Below is a small trained network, with its code and all its weights. Each question gives an input and a class and asks what happens when units are switched off, that is, made to give their printed mean instead of their output.

import numpy as np


def w(rows, s, z=0):
    codes = np.array(rows[::2]) - 128.0
    scale = np.full(codes.shape[1], s)
    scale[-1] = z or s
    return codes * scale


def f(y):
    return np.maximum(y, 0)


def log_softmax(a):
    a = a - a.max(-1, keepdims=True)
    return a - np.log(np.exp(a).sum(-1, keepdims=True))


def net(x, mask):
    res = np.array(x, float).reshape(1, 3) / 4 @ E
    y = f(res @ A[0][:, :-1].T + A[0][:, -1])
    res = res + np.where(mask, y, B[0][:, -1]) @ B[0][:, :-1]
    return log_softmax(res[-1] @ U[:, :-1].T + U[:, -1])


A, B = {}, {}
E = w([
[162,250,153,174],'x0',
[38,144,152,134],'x1',
[132,134,213,55],'x2',
],0.012)
A[0] = w([
[201,98,140,125,107],'neuron 1',
[195,131,111,68,131],'neuron 2',
[200,175,54,159,158],'neuron 3',
[212,97,126,83,9],'neuron 4',
[145,64,76,111,3],'neuron 5',
[153,148,169,74,148],'neuron 6',
[238,131,83,179,163],'neuron 7',
[116,172,155,133,183],'neuron 8',
[138,166,163,89,88],'neuron 9',
[100,98,8,108,160],'neuron 10',
[227,117,105,68,155],'neuron 11',
[56,129,58,200,131],'neuron 12',
[139,153,162,90,113],'neuron 13',
[118,20,100,141,199],'neuron 14',
[114,229,179,143,180],'neuron 15',
[68,107,140,93,87],'neuron 16',
[160,134,162,105,40],'neuron 17',
[119,98,162,85,109],'neuron 18',
[189,146,84,210,141],'neuron 19',
[48,136,211,89,108],'neuron 20',
[183,158,93,134,145],'neuron 21',
[42,106,142,59,100],'neuron 22',
[73,96,86,126,92],'neuron 23',
[87,63,90,61,217],'neuron 24',
[140,166,146,51,98],'neuron 25',
[178,132,184,103,2],'neuron 26',
[93,116,145,101,134],'neuron 27',
[87,185,149,151,108],'neuron 28',
],0.014,0.0074)
B[0] = w([
[187,51,110,212,171],'neuron 1',
[114,93,82,171,181],'neuron 2',
[122,134,154,52,231],'neuron 3',
[224,116,208,226,163],'neuron 4',
[66,76,44,58,165],'neuron 5',
[171,83,150,204,186],'neuron 6',
[31,197,143,23,234],'neuron 7',
[93,73,91,113,194],'neuron 8',
[166,100,116,170,166],'neuron 9',
[134,80,120,150,214],'neuron 10',
[130,42,53,198,210],'neuron 11',
[127,48,94,239,218],'neuron 12',
[165,50,154,174,166],'neuron 13',
[155,98,115,186,236],'neuron 14',
[106,45,86,128,255],'neuron 15',
[117,156,174,122,165],'neuron 16',
[4,93,56,66,145],'neuron 17',
[53,159,214,71,167],'neuron 18',
[103,168,171,58,224],'neuron 19',
[178,215,207,144,200],'neuron 20',
[94,184,125,91,188],'neuron 21',
[134,169,181,104,189],'neuron 22',
[174,160,175,154,171],'neuron 23',
[142,156,170,136,234],'neuron 24',
[133,102,104,176,170],'neuron 25',
[16,111,1,43,154],'neuron 26',
[106,134,159,126,160],'neuron 27',
[127,57,66,217,186],'neuron 28',
],0.0067,0.013)
U = w([
[69,44,44,132,255],'0',
[148,78,158,225,77],'1',
[88,224,194,6,75],'2',
],0.011,0.0014)

Each question gives the input, the list of numbers given to net, and the class t.
The units are the neurons (one row each of A and B). Each row of codes is followed by its name. A weight is (code - 128) times the scale printed after its matrix; where a second scale follows, it is the last column's (A, B and U).
mask holds one flag per neuron, in row order. A switched-off neuron (its flag False) gives its mean, the last column of its row in B, instead of its output. The means were averaged over made-up inputs and are rounded, as every weight is.
A unit's drop is (log p(t) with every unit on - log p(t) with that unit switched off) / (log p(t) with every unit on - log p(t) with every unit switched off).
The circuit of an input: a set's keep is (log p(t) with only the set's units on - log p(t) with every unit switched off) / (log p(t) with every unit on - log p(t) with every unit switched off). Starting from the 12 units with the biggest drops (on a tie, the unit counted first), units are removed one at a time, each time the one whose removal leaves the highest keep (on an exact tie, the one counted first), for as long as the keep stays at least 0.8.
circuit, biggest first: the units of the circuit, biggest drop first
unit that matters most: the unit with the biggest drop
top k neurons: the k neurons with the biggest drops, biggest first
drop of u: that unit's drop, to one decimal
input [-4,2,-8], class 1: unit that matters most => neuron 23
input [6,-1,8], class 0: circuit, biggest first => (neuron 26; neuron 15)
input [0,4,4], class 2: top 2 neurons => (neuron 12; neuron 11)
input [8,2,-3], class 0: top 2 neurons => (neuron 15; neuron 28)
input [5,-8,0], class 2: top 2 neurons => (neuron 7; neuron 19)
input [8,7,-1], class 0: top 2 neurons => (neuron 15; neuron 8)
input [-3,8,0], class 1: top 2 neurons => (neuron 7; neuron 19)
input [4,0,-7], class 2: top 2 neurons => (neuron 19; neuron 7)
input [0,4,-7], class 1: drop of neuron 12 => 0.3
input [-8,1,6], class 2: drop of neuron 22 => 0.2
input [-3,5,-7], class 1: drop of neuron 23 => 0.1
input [6,-8,8], class 0: drop of neuron 26 => 0.2
